Below is a small trained network, with its code and all its weights. Each question gives an input and a class and asks what happens when units are switched off, that is, made to give their printed mean instead of their output.

import numpy as np


def w(rows, s, z=0):
    codes = np.array(rows[::2]) - 128.0
    scale = np.full(codes.shape[1], s)
    scale[-1] = z or s
    return codes * scale


def f(y):
    return np.maximum(y, 0)


def log_softmax(a):
    a = a - a.max(-1, keepdims=True)
    return a - np.log(np.exp(a).sum(-1, keepdims=True))


def net(x, mask):
    res = np.array(x, float).reshape(1, 8) / 4 @ E
    y = f(res @ A[0][:, :-1].T + A[0][:, -1])
    res = res + np.where(mask, y, B[0][:, -1]) @ B[0][:, :-1]
    return log_softmax(res[-1] @ U[:, :-1].T + U[:, -1])


A, B = {}, {}
E = w([
[171,3,80,138,184,151,158,184,142],'x0',
[57,88,139,134,166,143,70,121,148],'x1',
[80,160,154,98,49,132,149,125,194],'x2',
[62,91,141,112,118,141,146,131,170],'x3',
[139,133,193,189,188,142,229,245,122],'x4',
[197,158,114,133,49,95,122,233,177],'x5',
[143,60,51,111,114,145,95,110,158],'x6',
[203,177,146,117,185,27,2,169,93],'x7',
],0.0085)
A[0] = w([
[172,85,129,144,235,130,144,185,99,54],'N1',
[142,223,213,115,180,96,113,119,31,91],'N2',
[229,166,117,129,53,103,156,193,163,24],'N3',
[173,46,70,167,244,166,178,204,133,76],'N4',
[192,157,137,115,41,133,128,165,139,48],'N5',
[107,166,183,142,183,180,251,17,24,67],'N6',
[108,158,171,106,197,48,13,173,104,13],'N7',
[173,177,97,133,24,117,173,166,178,115],'N8',
[169,88,128,127,188,148,146,174,124,27],'N9',
[108,55,14,87,113,152,46,22,141,56],'N10',
[141,83,4,84,143,158,52,32,160,57],'N11',
[105,140,85,120,80,130,3,89,135,196],'N12',
[186,52,135,160,196,160,161,186,108,81],'N13',
[108,149,191,125,182,49,70,110,100,32],'N14',
[6,71,140,117,86,210,201,118,208,66],'N15',
[117,182,162,139,160,110,167,74,62,3],'N16',
[175,59,117,147,203,143,149,190,111,47],'N17',
[149,84,83,100,127,152,41,63,143,13],'N18',
[176,156,96,130,60,95,190,170,151,36],'N19',
[68,170,134,179,24,169,96,141,198,29],'N20',
[46,64,131,148,137,188,248,115,190,34],'N21',
[203,167,112,109,78,112,169,175,154,76],'N22',
[4,110,128,113,97,200,213,116,184,88],'N23',
[140,208,208,127,166,53,82,188,103,113],'N24',
[181,92,63,84,126,84,113,83,141,100],'N25',
],0.0069,0.0026)
B[0] = w([
[156,118,57,198,192,127,139,171,143,214],'N1',
[138,209,150,197,151,165,82,90,134,223],'N2',
[255,153,132,84,40,81,105,211,192,202],'N3',
[176,39,45,203,196,134,194,196,142,251],'N4',
[166,166,131,96,78,112,100,170,159,177],'N5',
[130,230,125,225,97,151,207,127,4,218],'N6',
[182,83,209,123,215,157,24,81,213,219],'N7',
[148,149,162,64,36,103,114,220,161,201],'N8',
[148,106,69,170,159,130,144,169,127,181],'N9',
[115,63,100,64,90,52,107,61,11,254],'N10',
[139,67,100,84,108,51,90,80,13,240],'N11',
[68,123,84,55,103,98,23,66,125,226],'N12',
[147,90,36,205,170,119,188,186,140,220],'N13',
[179,125,161,141,181,145,66,78,142,191],'N14',
[57,25,213,83,119,181,226,98,137,251],'N15',
[131,195,137,180,141,129,129,93,79,165],'N16',
[162,88,36,179,179,141,154,177,150,211],'N17',
[131,91,113,81,131,70,80,78,77,199],'N18',
[197,146,156,80,70,101,159,189,113,180],'N19',
[35,162,90,76,67,141,121,116,198,186],'N20',
[137,39,226,112,143,172,250,132,91,234],'N21',
[222,170,143,114,75,104,137,211,136,186],'N22',
[64,75,206,75,97,210,241,112,124,241],'N23',
[179,155,185,129,154,159,41,107,194,230],'N24',
[162,97,118,122,138,100,91,154,70,184],'N25',
],0.0061,0.0095)
U = w([
[74,75,202,120,117,184,234,121,112,123],'0',
[3,172,107,96,65,138,118,94,189,6],'1',
[149,89,39,186,200,137,171,184,135,156],'2',
[173,175,138,102,36,100,125,194,166,130],'3',
[136,160,196,139,203,137,65,96,186,138],'4',
[114,255,141,189,142,149,154,88,54,168],'5',
[108,88,81,91,113,68,86,67,54,167],'6',
],0.0087,0.0011)

Each question gives the input, the list of numbers given to net, and the class t.
The units are the neurons (one row each of A and B). Each row of codes is followed by its name. A weight is (code - 128) times the scale printed after its matrix; where a second scale follows, it is the last column's (A, B and U).
mask holds one flag per neuron, in row order. A switched-off neuron (its flag False) gives its mean, the last column of its row in B, instead of its output. The means were averaged over made-up inputs and are rounded, as every weight is.
A unit's drop is (log p(t) with every unit on - log p(t) with that unit switched off) / (log p(t) with every unit on - log p(t) with every unit switched off).
The circuit of an input: a set's keep is (log p(t) with only the set's units on - log p(t) with every unit switched off) / (log p(t) with every unit on - log p(t) with every unit switched off). Starting from the 12 units with the biggest drops (on a tie, the unit counted first), units are removed one at a time, each time the one whose removal leaves the highest keep (on an exact tie, the one counted first), for as long as the keep stays at least 0.8.
circuit, biggest first: the units of the circuit, biggest drop first
unit that matters most: the unit with the biggest drop
k most important neurons: the k neurons with the biggest drops, biggest first
drop when u is switched off: that unit's drop, to one decimal
input [5,3,7,7,5,1,-6,7], class 4: circuit, biggest first => [N24 N7]
input [0,-4,-7,-7,0,1,-5,1], class 5: unit that matters most => N2
input [3,-8,-6,-1,-5,2,0,-6], class 6: circuit, biggest first => [N11 N10]
input [7,-5,0,-5,-6,5,2,-3], class 3: 3 most important neurons => [N3 N8 N22]
input [8,-4,-8,8,4,1,-5,-8], class 2: 2 most important neurons => [N4 N13]
input [4,6,-5,8,-3,5,8,-4], class 6: 2 most important neurons => [N10 N11]
input [-8,7,-4,7,2,-4,-6,2], class 4: 2 most important neurons => [N7 N24]
input [-7,6,-5,-5,-3,6,2,-6], class 1: 2 most important neurons => [N20 N4]
input [-8,8,8,8,-4,2,-6,-6], class 0: 2 most important neurons => [N15 N23]
input [8,-7,-4,8,-7,8,5,3], class 6: 2 most important neurons => [N11 N10]
input [-7,-1,-5,6,5,-3,0,1], class 5: drop when N6 is switched off => 0.1
input [-7,-6,-3,-1,-3,0,-2,0], class 5: drop when N2 is switched off => 0.1
input [-7,-4,0,4,3,-3,-6,-2], class 5: drop when N6 is switched off => 0.2
input [1,3,-1,-4,4,-6,-5,7], class 4: unit that matters most => N7
input [-8,-7,-2,8,6,-3,-4,-2], class 5: drop when N2 is switched off => 0.3
